M =
-245  -118    65  -457   242  -378  -355   -73  -388   538  -569   428  -658
  90  -473  -448  -182  -102  -790   226  -752   -63  -681    12  -609   -65
 119  -310   -49  -274   329  -346    39  -298    16   234  -732   115  -452
-299  -425   362   -48    30  -270    93  -670  -294    64  -431   679    44
-576  -195   399    32  -377   198   173  -289  -195  -125   -12   631   348
-253  -223     5  -172    44   -62  -821  -221  -654  -228  -338   267    18
-183  -132  -555  -213  -425  -254  -287  -128  -246  -892   392  -759   129
-572  -109   365  -178  -114    79  -374  -114  -515   218  -263   769   -34
 -75   223  -303  -512    38   154   -90   696   224   400  -388  -264  -696
-461  -397    90  -306   -93  -893   -63  -811  -630   -12   -22   381  -265
-309  -471   320     0   -45  -312    83  -776  -340  -132  -313   591   171
 -52  -243  -675  -281  -251  -561  -495  -330  -417  -930   278  -861   -13
-409  -437   153  -163   -35  -600  -434  -795  -775  -207  -159   480     9
-518    15   -91  -306  -430  -145    85    46  -162  -114   263   -28  -142
  36  -186    77  -255   299   -29    16   -34    85   398  -791   294  -423
Rows and columns are counted from 1.
(1, 1)	-245
(8, 13)	-34
(7, 7)	-287
(13, 7)	-434
(5, 5)	-377
(4, 3)	362
(12, 8)	-330
(6, 2)	-223
(4, 2)	-425
(5, 6)	198
(15, 10)	398
(14, 8)	46
(6, 5)	44
(5, 10)	-125
(12, 1)	-52
(9, 5)	38
(9, 4)	-512
(10, 2)	-397
(15, 5)	299
(11, 7)	83
(12, 7)	-495
(6, 12)	267
(12, 6)	-561
(8, 8)	-114
(9, 7)	-90
(7, 5)	-425
(6, 7)	-821
(10, 6)	-893
(7, 12)	-759
(3, 7)	39
(13, 8)	-795
(5, 7)	173
(2, 7)	226
(10, 11)	-22
(12, 2)	-243

a =
[[6395 3089 4520 7449 5179 2894 4839 6427 5325 2725 6522 7471 3502]
 [6698 3712 5207 6643 4236 3997 6134 5892 3477 5633 6028 3731 5429]
 [2682 5377 7044 7079 5813 3704 3952 4617 5601 7402 6497 4113 2656]
 [6089 4920 4032 4408 5408 6072 5678 4413 4316 4225 5678 5970 5748]
 [4699 4961 5296 6040 6286 6427 6112 6262 5275 4476 4212 4273 4127]
 [2770 3548 5037 6895 6917 5248 4646 3315 4323 6282 7068 4829 3533]
 [4179 5451 7069 5094 3689 4947 7248 5580 3662 4061 6866 5439 3717]
 [4218 4112 4441 5142 5709 6408 7074 6760 6126 8013 7163 7391 5930]
 [4728 6635 4490 3819 6088 6300 4145 4202 6188 6327 3725 4896 6576]
 [5746 6207 5781 4883 4516 4308 4421 5231 5543 6170 5748 5118 4220]
 [6199 6960 6605 5557 5036 3612 3307 2533 4311 4520 5754 5780 7123]
 [5428 6839 5293 3495 4775 6609 5926 4355 3698 5964 6331 3453 3775]
 [4753 4008 4056 5006 5868 6270 6177 5077 4703 3876 4602 5423 6430]]
Indices start at 1.
(1, 1): 6395
(5, 10): 4476
(2, 4): 6643
(13, 11): 4602
(5, 13): 4127
(4, 9): 4316
(12, 4): 3495
(3, 5): 5813
(4, 11): 5678
(11, 11): 5754
(10, 5): 4516
(11, 12): 5780
(8, 11): 7163
(12, 9): 3698
(4, 4): 4408
(4, 5): 5408
(2, 8): 5892
(9, 1): 4728
(2, 5): 4236
(6, 1): 2770
(2, 6): 3997
(8, 13): 5930
(7, 11): 6866
(9, 10): 6327
(1, 4): 7449
(1, 6): 2894
(12, 7): 5926
(1, 12): 7471
(1, 7): 4839
(3, 7): 3952
(1, 13): 3502
(3, 13): 2656
(9, 13): 6576
(10, 6): 4308
(9, 8): 4202

W =
[[-23  -8  36  20 -41  -1 -21 -50 -14  -6 -10   7  10]
 [-35 -13 -17  22  -6  48   9  -8  17 -42  14 -71 -21]]
Rows and columns are counted from 1.
row 1 col 1: -23
row 1 col 2: -8
row 2 col 11: 14
row 1 col 10: -6
row 1 col 9: -14
row 2 col 2: -13
row 1 col 13: 10
row 1 col 3: 36
row 1 col 11: -10

grid =
[[  1  19  80   7  53  -5]
 [ 23  23 -36   5 -57  11]
 [ -2 -26 -77  -1 -52   4]
 [-15  -4  68  11  67 -10]
 [ 26  34  -6   6 -41   9]
 [-21 -43 -37  -3   3  -8]
 [ -4 -29 -76 -10 -46  -2]
 [-19 -43 -47  -5  -4  -7]
 [ -6  16  77   6  63   1]
 [ 25  37  13  -2 -28  10]
 [-24 -41 -21  -1  17  -9]
 [ 25  39   1   1 -34   7]
 [ 17   4 -62  -2 -67   5]
 [-25 -24  22  -1  52 -10]
 [ 10  32  70  10  33   6]]
Indices start at 1.
(1, 1) = 1
(5, 3) = -6
(6, 1) = -21
(7, 2) = -29
(7, 4) = -10
(14, 4) = -1
(2, 6) = 11
(4, 6) = -10
(7, 1) = -4
(12, 6) = 7
(1, 3) = 80
(11, 2) = -41
(13, 4) = -2
(14, 1) = -25
(7, 5) = -46
(3, 2) = -26
(9, 5) = 63
(9, 3) = 77
(4, 3) = 68
(10, 4) = -2
(14, 6) = -10
(5, 4) = 6
(12, 5) = -34
(9, 2) = 16
(13, 5) = -67
(8, 1) = -19
(13, 3) = -62

arr =
array([[ 0.098,  0.046,  0.155,  0.019,  0.118,  0.132,  0.126,  0.147,
         0.211, -0.051],
       [ 0.174, -0.049,  0.050,  0.137,  0.115,  0.108,  0.030, -0.004,
        -0.019, -0.029],
       [ 0.089,  0.020, -0.192,  0.142, -0.031, -0.046,  0.053, -0.085,
        -0.241,  0.157],
       [ 0.015,  0.106, -0.101,  0.116, -0.025, -0.062,  0.021, -0.026,
        -0.093,  0.209],
       [ 0.008,  0.113, -0.111,  0.053, -0.049, -0.015,  0.062, -0.044,
        -0.133,  0.178]])
Indices start at 1.
row 1 col 1 = 0.098
row 5 col 10 = 0.178
row 3 col 2 = 0.020
row 2 col 7 = 0.030
row 2 col 6 = 0.108
row 1 col 2 = 0.046
row 4 col 7 = 0.021
row 1 col 5 = 0.118
row 3 col 6 = -0.046
row 3 col 9 = -0.241
row 1 col 6 = 0.132
row 1 col 9 = 0.211
row 2 col 2 = -0.049
row 5 col 3 = -0.111
row 1 col 8 = 0.147
row 4 col 1 = 0.015
row 4 col 5 = -0.025
row 4 col 4 = 0.116
row 4 col 9 = -0.093
row 3 col 4 = 0.142
row 4 col 3 = -0.101
row 1 col 4 = 0.019
row 3 col 10 = 0.157
row 2 col 5 = 0.115
row 3 col 5 = -0.031
row 5 col 6 = -0.015
